Here is a tiny trained network, its code and every weight. The questions are about switching its units off for an input and a class, where a switched-off unit gives its printed mean instead of its output.

import numpy as np


def w(rows, s, z=0):
    codes = np.array(rows[::2]) - 128.0
    scale = np.full(codes.shape[1], s)
    scale[-1] = z or s
    return codes * scale


def f(y):
    return y / 2 * (1 + np.tanh(0.7978845608 * (y + 0.044715 * y**3)))


def log_softmax(a):
    a = a - a.max(-1, keepdims=True)
    return a - np.log(np.exp(a).sum(-1, keepdims=True))


def net(x, mask):
    res = np.array(x, float).reshape(1, 4) / 4 @ E
    y = f(res @ A[0][:, :-1].T + A[0][:, -1])
    res = res + np.where(mask, y, B[0][:, -1]) @ B[0][:, :-1]
    return log_softmax(res[-1] @ U[:, :-1].T + U[:, -1])


A, B = {}, {}
E = w([
[118,179,39,101,41,172,87,54],'x0',
[144,180,110,121,157,207,119,216],'x1',
[56,83,143,246,89,181,114,139],'x2',
[136,125,142,124,117,130,115,130],'x3',
],0.013)
A[0] = w([
[158,198,113,120,156,233,112,231,191],'n0',
[212,138,177,65,201,29,162,176,186],'n1',
[13,136,54,241,12,255,86,56,51],'n2',
[103,63,139,133,114,42,135,23,254],'n3',
[94,59,202,202,163,132,156,190,125],'n4',
[141,117,110,89,139,110,121,127,134],'n5',
[184,209,74,12,94,119,116,63,147],'n6',
[142,130,118,142,162,177,105,204,157],'n7',
[190,190,78,45,110,143,100,61,158],'n8',
[199,119,175,94,213,21,169,203,185],'n9',
[81,72,143,148,146,99,153,124,171],'n10',
[65,63,204,236,164,137,127,178,141],'n11',
[160,203,105,124,161,233,111,235,191],'n12',
[93,75,141,131,95,30,134,46,252],'n13',
],0.0078,0.0083)
B[0] = w([
[87,129,116,91,121,255,155,175,219],'n0',
[81,203,182,106,150,99,111,135,251],'n1',
[54,205,231,121,176,112,115,132,235],'n2',
[176,132,139,158,140,19,81,102,247],'n3',
[164,45,71,172,93,138,150,139,205],'n4',
[128,140,130,112,129,128,129,112,146],'n5',
[175,144,50,94,129,130,126,84,223],'n6',
[106,99,135,126,122,168,141,152,174],'n7',
[144,158,85,91,122,119,127,105,208],'n8',
[52,161,210,113,170,105,127,158,254],'n9',
[151,115,158,176,93,100,109,141,176],'n10',
[179,51,78,194,73,143,159,179,218],'n11',
[92,138,106,88,122,242,145,185,222],'n12',
[184,123,153,180,138,7,94,89,243],'n13',
],0.011,0.015)
U = w([
[113,162,214,129,163,80,107,105,252],'0',
[60,162,186,86,154,163,138,148,191],'1',
[202,135,44,102,134,96,108,59,79],'2',
[142,150,1,73,118,163,149,121,58],'3',
[191,63,109,165,95,101,126,123,64],'4',
[137,65,69,134,106,174,156,165,58],'5',
],0.011,0.0028)

Each question gives the input, the list of numbers given to net, and the class t.
The units are the neurons (one row each of A and B). Each row of codes is followed by its name. A weight is (code - 128) times the scale printed after its matrix; where a second scale follows, it is the last column's (A, B and U).
mask holds one flag per neuron, in row order. A switched-off neuron (its flag False) gives its mean, the last column of its row in B, instead of its output. The means were averaged over made-up inputs and are rounded, as every weight is.
A unit's drop is (log p(t) with every unit on - log p(t) with that unit switched off) / (log p(t) with every unit on - log p(t) with every unit switched off).
The circuit of an input: a set's keep is (log p(t) with only the set's units on - log p(t) with every unit switched off) / (log p(t) with every unit on - log p(t) with every unit switched off). Starting from the 12 units with the biggest drops (on a tie, the unit counted first), units are removed one at a time, each time the one whose removal leaves the highest keep (on an exact tie, the one counted first), for as long as the keep stays at least 0.8.
circuit, biggest first: the units of the circuit, biggest drop first
unit that matters most: the unit with the biggest drop
k most important neurons: the k neurons with the biggest drops, biggest first
drop of u: that unit's drop, to one decimal
input [-1,1,-5,2], class 1: unit that matters most -> n13
input [8,2,0,4], class 3: 2 most important neurons -> [n6; n9]
input [-5,-5,1,8], class 4: circuit, biggest first -> [n2; n11]
input [0,4,-6,5], class 1: 2 most important neurons -> [n1; n9]
input [5,1,-2,-6], class 3: 2 most important neurons -> [n13; n3]
input [1,-6,-6,-4], class 2: 3 most important neurons -> [n6; n2; n8]
input [1,-4,-3,7], class 2: 3 most important neurons -> [n2; n9; n6]
input [0,4,6,-6], class 5: 2 most important neurons -> [n11; n9]
input [8,-7,0,4], class 2: 2 most important neurons -> [n6; n9]
input [0,-3,4,-2], class 4: 2 most important neurons -> [n9; n1]
input [6,1,-8,-3], class 3: 2 most important neurons -> [n13; n3]
input [8,-7,0,-4], class 2: 4 most important neurons -> [n6; n9; n1; n8]
input [-6,-7,1,-6], class 4: 3 most important neurons -> [n11; n4; n2]
input [-2,1,-1,-6], class 1: circuit, biggest first -> [n13]
input [0,5,-7,2], class 1: 4 most important neurons -> [n9; n1; n11; n4]
input [0,-2,3,2], class 4: drop of n1 -> 0.4
input [-1,-7,1,-3], class 4: drop of n2 -> 0.6
input [-6,2,3,6], class 5: drop of n3 -> 0.0
input [0,4,-7,6], class 1: drop of n9 -> 0.9
